(in the rows, 128 means zero)
Here are made-up things, facts about them, and rows of numbers that follow some of those facts. Name the thing behind each unnamed row.

Facts:
babuzu greklos lodal; babuzu greklos pluvi; bikikla greklos togi; bikikla greklos gakles; bime greklos meler; bime greklos dadrok; boklus greklos mutuklik; boklus greklos skedi; brabrim greklos moskarik
brabrim greklos sikle; bravitu greklos staster; bravitu greklos masok; bravitu greklos musibrim; brikor greklos tritro; brikor greklos tozus; brikor greklos drista; brikor greklos stinaran; brikor greklos trari
brodro greklos varen; bropoplos greklos dalazok; brusas greklos tronu; busus greklos zafum; busus greklos pledrin; buzok greklos gogre; demu greklos senum; demu greklos gakles; dorel greklos brafes
dorel greklos drotras; dorel greklos klupir; dratrus greklos pluvi; drokar greklos brekli; drokar greklos fiton; dromol greklos rures; dromol greklos drotras; dromol greklos stozesko; dromol greklos togrun
duva greklos meler; duva greklos brofem; faflem greklos bigik; feflal greklos fiklur; fifo greklos pubru; fifo greklos dekim; fifo greklos ludro; fiplo greklos maskom; fiskugrun greklos zufin
fligedro greklos batraklas; floskoner greklos ludro; floskoner greklos masok; foladri greklos gulok; griklel greklos maskom; gruvel greklos skobru; kemak greklos meler; klete greklos fozo; klete greklos gebe
klete greklos plino; kligrem greklos lesus; kliklo greklos natragre; kloplil greklos pudru; klugir greklos zagen; labur greklos daklaston; labur greklos grima; laska greklos vure; ledri greklos sikle
lizek greklos skozo; lizek greklos tozus; logres greklos skozo; mastusis greklos pubru; mastusis greklos gakles; megror greklos moskarik; mesuk greklos paski; mesuk greklos nubren; migak greklos drores
migak greklos vizusor; migak greklos sikle; moklanam greklos sode; moklanam greklos trotruk; nekin greklos vosutas; neris greklos zibron; neris greklos nepul; neris greklos stebros; plamur greklos plopar
plamur greklos klestu; plamur greklos vure; plavor greklos deklak; plavor greklos tozus; plenis greklos dalazok; plenis greklos saplon; plilil greklos brarik; plilil greklos batraklas; ploflam greklos fladro
ploflam greklos togi; ploflam greklos klupir; ploflam greklos gulok; ploflam greklos plino; potrin greklos flapen; potrin greklos vosutas; ratrosel greklos buklapo; rebos greklos zuklum; rebos greklos flapen
reske greklos pavadram; ripom greklos staguklos; ripom greklos vizusor; rosko greklos klupir; sapal greklos klimer; sapal greklos driflok; sapal greklos troplizen; sapal greklos grostis; sketevak greklos zibron
skofu greklos batraklas; skogek greklos moskarik; skogek greklos plotas; skogek greklos trotruk; skogrik greklos viklo; skogrik greklos gadrum; skubibre greklos sikle; skubibre greklos stesal; skudar greklos bodi
skudar greklos kupil; skudar greklos plotas; skudar greklos givaskir; skuflo greklos votres; skuflo greklos zelukur; skuflo greklos trari; soflon greklos zetogu; soflon greklos zagen; suski greklos staster
teklufe greklos grokul; trasa greklos gogre; trasa greklos kupil; trasa greklos nubren; tresugruk greklos lodal; tugri greklos plino; vabul greklos drotras; vabul greklos gulok; vadras greklos skonasum
vaflas greklos skedi; vomam greklos sode; vomam greklos flunu; voti greklos driflok; zabro greklos lodal; zabro greklos driflok; zabro greklos gisuk; zabro greklos faskote; zadum greklos lidrem
zadum greklos plopar; zaflaflas greklos saze; zaflaflas greklos pleste; zaflaflas greklos klistus; zaflaflas greklos grima; zagil greklos batraklas; zagral greklos stenal; zirigrer greklos bodi; zuvu greklos zuklum
zuvu greklos skozo; zuza greklos faskote; zuza greklos brastan; babuzu grofo 844; batraklas grofo 797; bigik grofo 110; bikikla grofo 110; bime grofo 844; bodi grofo 160
boklus grofo 601; brabrim grofo 844; brafes grofo 797; brarik grofo 601; brastan grofo 601; bravitu grofo 160; brekli grofo 110; brikor grofo 759; brodro grofo 797
brofem grofo 110; bropoplos grofo 110; brusas grofo 601; buklapo grofo 844; busus grofo 797; buzok grofo 601; dadrok grofo 110; daklaston grofo 160; dalazok grofo 592
dekim grofo 601; deklak grofo 110; demu grofo 592; dorel grofo 601; dratrus grofo 601; driflok grofo 759; drista grofo 110; drokar grofo 844; dromol grofo 797
drores grofo 110; drotras grofo 601; duva grofo 592; faflem grofo 592; faskote grofo 601; feflal grofo 110; fifo grofo 110; fiklur grofo 759; fiplo grofo 110
fiskugrun grofo 110; fiton grofo 110; fladro grofo 110; flapen grofo 110; fligedro grofo 592; floskoner grofo 844; flunu grofo 601; foladri grofo 844; fozo grofo 110
gadrum grofo 110; gakles grofo 844; gebe grofo 601; gisuk grofo 110; givaskir grofo 110; gogre grofo 110; griklel grofo 110; grima grofo 110; grokul grofo 601
grostis grofo 110; gruvel grofo 601; gulok grofo 110; guzin grofo 110; kemak grofo 110; klestu grofo 844; klesun grofo 601; klete grofo 797; kligrem grofo 110
kliklo grofo 592; klimer grofo 160; klistus grofo 110; kloplil grofo 844; klugir grofo 844; klupir grofo 110; kupil grofo 110; labur grofo 601; laska grofo 110
ledri grofo 110; lesus grofo 759; lidrem grofo 601; livagral grofo 110; lizek grofo 110; lodal grofo 110; logres grofo 844; ludro grofo 759; maskom grofo 110
masok grofo 759; mastusis grofo 110; megror grofo 110; meler grofo 110; mesuk grofo 601; migak grofo 601; moklanam grofo 110; moskarik grofo 110; musibrim grofo 110
mutuklik grofo 797; natragre grofo 601; nekin grofo 844; nepul grofo 592; neris grofo 110; nubren grofo 797; paski grofo 110; pavadram grofo 592; pimal grofo 844
plamur grofo 110; plavor grofo 601; pledrin grofo 110; plenis grofo 601; pleste grofo 110; plilil grofo 592; plino grofo 844; ploflam grofo 601; plopar grofo 110
plotas grofo 601; pluvi grofo 110; posten grofo 110; potrin grofo 601; pubru grofo 110; pudru grofo 110; ratrosel grofo 110; rebos grofo 797; reske grofo 592
ripom grofo 592; rosko grofo 601; rures grofo 110; sapal grofo 844; saplon grofo 160; saze grofo 110; senum grofo 601; sikle grofo 797; skedi grofo 110
sketevak grofo 601; skobru grofo 110; skofu grofo 110; skogek grofo 844; skogrik grofo 110; skonasum grofo 160; skozo grofo 110; skubibre grofo 110; skudar grofo 110
skuflo grofo 601; sode grofo 601; soflon grofo 601; staguklos grofo 110; staster grofo 110; stebros grofo 110; stenal grofo 759; stesal grofo 844; stinaran grofo 601
stozesko grofo 844; suski grofo 797; teklufe grofo 110; togi grofo 110; togrun grofo 592; tozus grofo 110; trari grofo 797; trasa grofo 110; tresugruk grofo 759
tritro grofo 110; tronu grofo 110; troplizen grofo 110; trotruk grofo 844; tugri grofo 592; vabul grofo 110; vadras grofo 160; vaflas grofo 601; varen grofo 110
viklo grofo 601; vizusor grofo 592; vomam grofo 110; vosutas grofo 844; voti grofo 759; votres grofo 601; vure grofo 110; zabro grofo 844; zadum grofo 601
zaflaflas grofo 110; zafum grofo 110; zagen grofo 601; zagil grofo 110; zagral grofo 592; zelukur grofo 110; zetogu grofo 797; zibron grofo 797; zirigrer grofo 601
zufin grofo 110; zuklum grofo 601; zuvu grofo 110; zuza grofo 844; babuzu bruflek b; batraklas bruflek a; bigik bruflek b; bikikla bruflek c; bime bruflek b
bodi bruflek b; boklus bruflek a; brabrim bruflek c; brafes bruflek b; brarik bruflek b; brastan bruflek c; bravitu bruflek a; brekli bruflek b; brikor bruflek c
brodro bruflek a; brofem bruflek a; bropoplos bruflek b; brusas bruflek b; buklapo bruflek a; busus bruflek a; buzok bruflek c; dadrok bruflek c; daklaston bruflek a
dalazok bruflek c; dekim bruflek a; deklak bruflek a; demu bruflek c; dorel bruflek a; dratrus bruflek a; driflok bruflek b; drista bruflek a; drokar bruflek c
dromol bruflek c; drores bruflek b; drotras bruflek c; duva bruflek c; faflem bruflek b; faskote bruflek a; feflal bruflek a; fifo bruflek a; fiklur bruflek c
fiplo bruflek c; fiskugrun bruflek b; fiton bruflek c; fladro bruflek c; flapen bruflek b; fligedro bruflek c; floskoner bruflek a; flunu bruflek c; foladri bruflek b
fozo bruflek b; gadrum bruflek b; gakles bruflek c; gebe bruflek c; gisuk bruflek a; givaskir bruflek a; gogre bruflek b; griklel bruflek c; grima bruflek b
grokul bruflek b; grostis bruflek a; gruvel bruflek c; gulok bruflek c; guzin bruflek c; kemak bruflek b; klestu bruflek c; klesun bruflek b; klete bruflek c
kligrem bruflek c; kliklo bruflek a; klimer bruflek c; klistus bruflek b; kloplil bruflek b; klugir bruflek b; klupir bruflek b; kupil bruflek a; labur bruflek c
laska bruflek c; ledri bruflek c; lesus bruflek c; lidrem bruflek c; livagral bruflek b; lizek bruflek c; lodal bruflek b; logres bruflek a; ludro bruflek c
maskom bruflek c; masok bruflek a; mastusis bruflek a; megror bruflek c; meler bruflek a; mesuk bruflek c; migak bruflek c; moklanam bruflek c; moskarik bruflek a
musibrim bruflek b; mutuklik bruflek a; natragre bruflek c; nekin bruflek b; nepul bruflek b; neris bruflek c; nubren bruflek b; paski bruflek c; pavadram bruflek a
pimal bruflek b; plamur bruflek b; plavor bruflek b; pledrin bruflek c; plenis bruflek b; pleste bruflek c; plilil bruflek b; plino bruflek c; ploflam bruflek a
plopar bruflek b; plotas bruflek a; pluvi bruflek a; posten bruflek a; potrin bruflek c; pubru bruflek a; pudru bruflek a; ratrosel bruflek c; rebos bruflek b
reske bruflek a; ripom bruflek c; rosko bruflek a; rures bruflek a; sapal bruflek a; saplon bruflek a; saze bruflek a; senum bruflek b; sikle bruflek c
skedi bruflek b; sketevak bruflek a; skobru bruflek a; skofu bruflek a; skogek bruflek c; skogrik bruflek b; skonasum bruflek b; skozo bruflek c; skubibre bruflek b
skudar bruflek b; skuflo bruflek b; sode bruflek b; soflon bruflek c; staguklos bruflek c; staster bruflek a; stebros bruflek b; stenal bruflek a; stesal bruflek a
stinaran bruflek a; stozesko bruflek b; suski bruflek a; teklufe bruflek a; togi bruflek b; togrun bruflek c; tozus bruflek c; trari bruflek a; trasa bruflek a
tresugruk bruflek b; tritro bruflek a; tronu bruflek a; troplizen bruflek b; trotruk bruflek a; tugri bruflek c; vabul bruflek c; vadras bruflek a; vaflas bruflek b
varen bruflek a; viklo bruflek a; vizusor bruflek b; vomam bruflek b; vosutas bruflek a; voti bruflek b; votres bruflek c; vure bruflek c; zabro bruflek a
zadum bruflek b; zaflaflas bruflek b; zafum bruflek a; zagen bruflek c; zagil bruflek b; zagral bruflek b; zelukur bruflek a; zetogu bruflek b; zibron bruflek a
zirigrer bruflek b; zufin bruflek c; zuklum bruflek a; zuvu bruflek c; zuza bruflek c

Some things and their rows:
drokar: [121 109 117 114 125 148 106 120  90 132 107  99 126 109 144 106 147 132
 117 135 133  61 133  91 148 102 146 131 129 117 139 105 128 120 139 120
 139 146 149 131 128]
dratrus: [ 98  98 137 122 135 144 102 106 136 124 134  96 138 119 148 122 141 121
 112 146 118  77 162 116 138  91 144 124 142 148 111 112 102 138 159 111
 172 110 152 133 109]
vomam: [134 104 120 135 125 155 117 127 135 155 128 111 153 125 113 109 142 129
 136 179 133 128 129 183 162 116 138 114 156 129 146  96 106 139 139 132
 133 136 145 142  97]
ludro: [122 160 138 140 125 112 136 131 126 105 104 133 125 119 125 133 121 118
 111  94 169 161  86 104 115 148 117 138 131 118 134 128 147 124 118 120
  97 130 119 120 145]
bravitu: [102  96 104 103 128 172  99 116  89 147 109 105 123 118 143 110 151 132
 118 143 117  99 146 118 167 105 144 142 130 122 112 119 125 110 152 125
 125 122 154 143 136]
lesus: [122 157 146 142 119 104 135 132 127 104 113 133 126 123 127 139 119 120
 115  89 164 156  92 106 109 148 115 135 128 122 134 130 137 127 117 116
 105 135 121 118 144]
togrun: [131 128 146 129 141  89 139 138 142  85 106 147 116 115 146 124 124 132
 118  81 125 108 141  61  89 119 109 141  91 125 133 169 180 126 148 132
 114 114 100 104 174]
pudru: [136 153 132 137 128 117 151 135 154 125 143 146 135 146 111 145 107 122
 138 128 138 191 110 158 121 151 115 123 132 132 119 132 129 139 109 136
 117 126 113 123 120]
stinaran: [126 141 135 129 136 119 137 126 130 110 134 148 100 133 139 139 111 121
 122 101 114 147 133 107 102 143 127 139 112 129 108 163 147 116 121 131
 119 107 112 123 146]
brafes: [118 165 118  96 131  93 135 122  93 117 141 143  95 135 137 149 112 142
 131  98 124 111 110  62 115 139 110 138  90 129 113 144 144 110  99 123
 139 128 111 119 156]
pledrin: [137 152 133 138 128 117 151 136 154 125 145 146 136 147 112 146 107 122
 140 126 137 189 110 157 121 151 113 124 131 131 120 132 128 139 109 136
 117 126 113 123 120]
busus: [118 117 103  95 128 137  95 120  78 149 119 108 114 109 144 113 145 138
 126 146 127  51 135  88 157 103 138 133 126 123 126 109 123 118 125 120
 151 133 143 134 123]
buklapo: [122 158 127 115 131 113 138 126 108 102 118 137 109 131 142 139 115 122
 120  85 136 125 114  67 111 138 122 143 108 119 112 137 153 118 108 124
 119 133 115 113 150]
migak: [122 102 150 102 111 136 105 117 131 160  82 140 141 117 123 102 159 130
 125 111  66  46 191 141 164 131 166 115 151 146 140 129  92 110 130 116
 138 142 138 146 120]
sikle: [122 175 155  60 100  69 124 130 120 158  68 193 127 139 117 139 127 130
 138  27  64  53 176  81 155 179 144 122 129 148 112 142  95 104  62 110
 136 158  92 125 140]
klupir: [128 148 146 135 122  94 173 112 145 113 175 143 133 161  96 145  99 165
 144 142 113 181  90 159 107 146  92 108  95 149 170 134 117 117 122 133
 137 143 122 135 154]
stebros: [137 154 132 138 128 117 152 134 154 125 143 146 136 147 111 146 107 123
 139 127 137 191 110 158 121 151 114 123 133 131 119 132 129 138 110 136
 117 125 112 124 120]

Rows to name:
No name comes twice in this set of rows, the named rows included.
[105 111 125 112 128 141 101 112 105 123 114  91 136 114 151 116 140 124
 113 132 140  58 137  80 144  94 142 131 135 128 122  94 114 132 143 109
 160 140 152 126 118] -> sapal
[119 146 135 126 138 119 140 122 137 105 133 144 106 135 138 143 117 119
 121 102 116 146 134 104 105 139 125 138 113 134 102 159 147 121 121 127
 124 104 113 121 143] -> brastan
[125  75 140 126 133 117 116 120 119 110 105 108 132  98 140  88 154 159
 115 142 110  41 148  87 125  80 120 126  98 129 185 135 153 116 186 127
 139 131 138 128 168] -> tugri
[ 99 112 147 139 118 130  97 114 125 120 113  82 159 107 138 118 142 121
 105 132 167  88 118 118 143 100 134 122 158 136 141  83  94 144 155 100
 153 139 158 129 108] -> voti
[123 161 114 101 133 100 123 129  93 121 134 145  93 131 145 145 108 127
 129  94 134 114 116  63 119 139 119 144 103 122 100 143 146 118  95 127
 132 123 107 117 144] -> trari
[ 96 161 159 140 124  94 129 119 149  87 128 116 146 130 138 154 108 110
 106  82 175 150 103  91 105 131 111 132 138 141 108 113 113 147 126 103
 142 124 125 108 127] -> driflok
[ 91 159 160 133 134  90 140 111 196  96 173 118 168 163 131 177  86 104
 126 112 157 179 130 128 114 121 107 118 149 169  71 100  84 177 125 109
 189 108 121 106  89] -> lodal
[133 129 153 123 135  86 136 140 147  95  89 156 122 114 144 124 129 126
 118  67 115  96 156  66 100 127 117 138 102 126 130 169 171 126 141 129
 112 120  97 104 168] -> vizusor
[142 121 143 144 129 105 119 128 117 119 145 151  84 136 156 134  82 116
 122  98 117 151 137 115  91 147 136 146 111 118 110 166 134 114 123 139
 117 115 109 126 136] -> zuklum
[115 140 147 125 128 102 158 107 126  98 159 142 102 146 124 141 111 156
 127 115  94 137 118 107  91 138 106 125  81 147 149 163 140 100 131 127
 137 121 122 131 175] -> drotras
[135 105 120 133 124 156 117 126 136 158 119 113 156 123 111 107 143 128
 135 176 130 126 131 183 167 117 140 115 158 129 146  96 106 138 136 130
 131 138 144 143  96] -> moklanam

The same things again, as new rows of numbers:
Named rows:
brabrim: [102 107  82 137 121 138  95 122 101 119 110 121  84 118  98 105 152 149
 119 139 181 119 111 142 132 168 138 147]
skozo: [177 158 130 114 152 143 138 123  67 163 137 130 161 108 125 118  92 180
 109 125 133 113 137 111 119 154 117 132]
rures: [138 143 127 119 141 122 134 133 123 133 144 130 119 127 129 127 124 113
 131 130 128 133 134 129 139 141 128 124]
dratrus: [102  85 127 137  94 123 130 139 127 130 147 136 134 113 118 118 144 136
 122 112 122 124 128 121 119 113 115 113]
maskom: [136 133 138 124 140 122 149 136 123 113 134 128 119 134 144 122 110  98
 131 134 146 137 117 136 127 128 129 131]
nubren: [143 156 129 151 135 133 141 115 148 130 116 114 118 148 122 174 115 148
 146 126 110 125 109 129 120  96 122 110]
fligedro: [114 116 135 137 113  84 115 118 150 136  45 116 140 116 116 213 119 137
 126 113 123 124 171 114 103 114 171 134]
lodal: [122 108 140 141 105  92 130 161 103 124 190 131 105 104 118 135 143 129
 139  98 103 127 139 117 128 130 116  81]
pluvi: [128 121 135 132 118 104 132 151 110 128 171 130 111 113 123 131 133 123
 136 110 114 129 136 122 131 135 121  99]
trotruk: [140 136 124 117 133 127 129 134 114 124 143 129 115 129 127 121 122 103
 127 128 144 139 122 132 132 144 132 127]
kligrem: [120 103 134 130 140 126 130 137 129 124 126 133 128 124 128 111 137 136
 120 131 143 126 135 132 123 132 130 136]
deklak: [144 144 130 118 139 124 137 133 113 136 142 128 124 125 130 126 117 122
 129 130 132 131 132 128 133 144 127 125]
skogrik: [120 105 134 131 140 126 130 137 129 125 127 133 128 124 128 111 136 135
 120 131 143 127 135 132 123 132 130 135]
ledri: [101 113  86 141 126 132 102 123 107 124 110 120  86 116 102 109 152 160
 124 140 171 113 118 141 134 166 134 145]
staguklos: [138 142 126 120 136 122 135 134 119 130 142 127 117 127 129 127 121 114
 132 129 132 133 130 130 136 143 128 124]
ludro: [139 173 141 140 111 127 104 127 128 107 118 119 135 144 153 146 140 124
 132 141 110 132 103 120 125 118 131 115]
nekin: [127  97 136 126 139 132 126 137 123 120 128 137 134 124 127 104 135 127
 113 128 151 133 130 130 117 131 132 138]

Which thing is each row?
No name comes twice in this set of rows, the named rows included.
[125 144 100 129 129 126 123 125 106 123 128 118  92 125 118 125 126 123
 134 138 157 126 114 139 139 158 132 132] -> moskarik
[131 157 144 150  93 110  95 143 117 108 146 120 128 128 141 150 156 139
 137 123  90 126 111 111 123 116 124  88] -> driflok
[136 135 131 124 129 114 135 140 116 129 154 128 115 122 128 129 125 116
 134 122 125 132 132 128 133 139 126 114] -> gisuk
[115 100 116 131 131 133 116 131 116 115 120 130 111 124 118 104 140 129
 117 133 166 129 118 137 123 142 135 142] -> skogek
[ 96 109  84 134  99 142 112 114 117 134 110 123 110 119 104 115 144 147
 122 135 157 117 110 135 132 145 125 141] -> migak
[124 129 120 122  98 124 140 131 121 138 153 130 129 122 125 133 122 108
 132 116 117 134 121 123 132 125 115 111] -> faskote
[138 138 118 115 156 136 118 123 136 135 150 149 126 127 126 123 141  99
 123 129 123 142 143 121 147 139 127 128] -> plino
[124 118 134 162 138 138 134 116 158 124  99 120 127 145 118 158 131 170
 134 128 120 118 113 131 108  85 123 122] -> suski
[130 138 117 117 112 135 145 120 129 133 135 131 133 131 134 130 114  97
 130 129 130 138 116 128 133 123 119 127] -> senum
[141 154 125 131 106  71 138 106 159 165  55 106 125 129 108 252 123 123
 121 123 128 140 160 110 103 115 160  98] -> batraklas
[121  91 136 130 130 123 121 144 121 120 142 137 127 118 120 109 143 128
 117 120 141 131 133 127 120 131 130 125] -> zuza
[119 101 139 134 145 127 138 135 133 113 120 135 127 129 138 109 131 123
 119 135 151 129 128 135 119 124 130 141] -> fifo
[143 137 126 113 137 128 127 133 118 131 149 134 121 127 125 124 126 103
 126 126 133 141 131 127 137 144 130 123] -> stozesko
[133 145 143 147 116 136  93 126 119 117 104 124 157 132 143 129 153 171
 115 140 116 118 113 113 112 119 129 125] -> brikor
[115 101 134 136 158 134 136 125 145 111 118 146 129 131 143 108 136 113
 117 140 151 133 132 132 124 117 129 147] -> bikikla

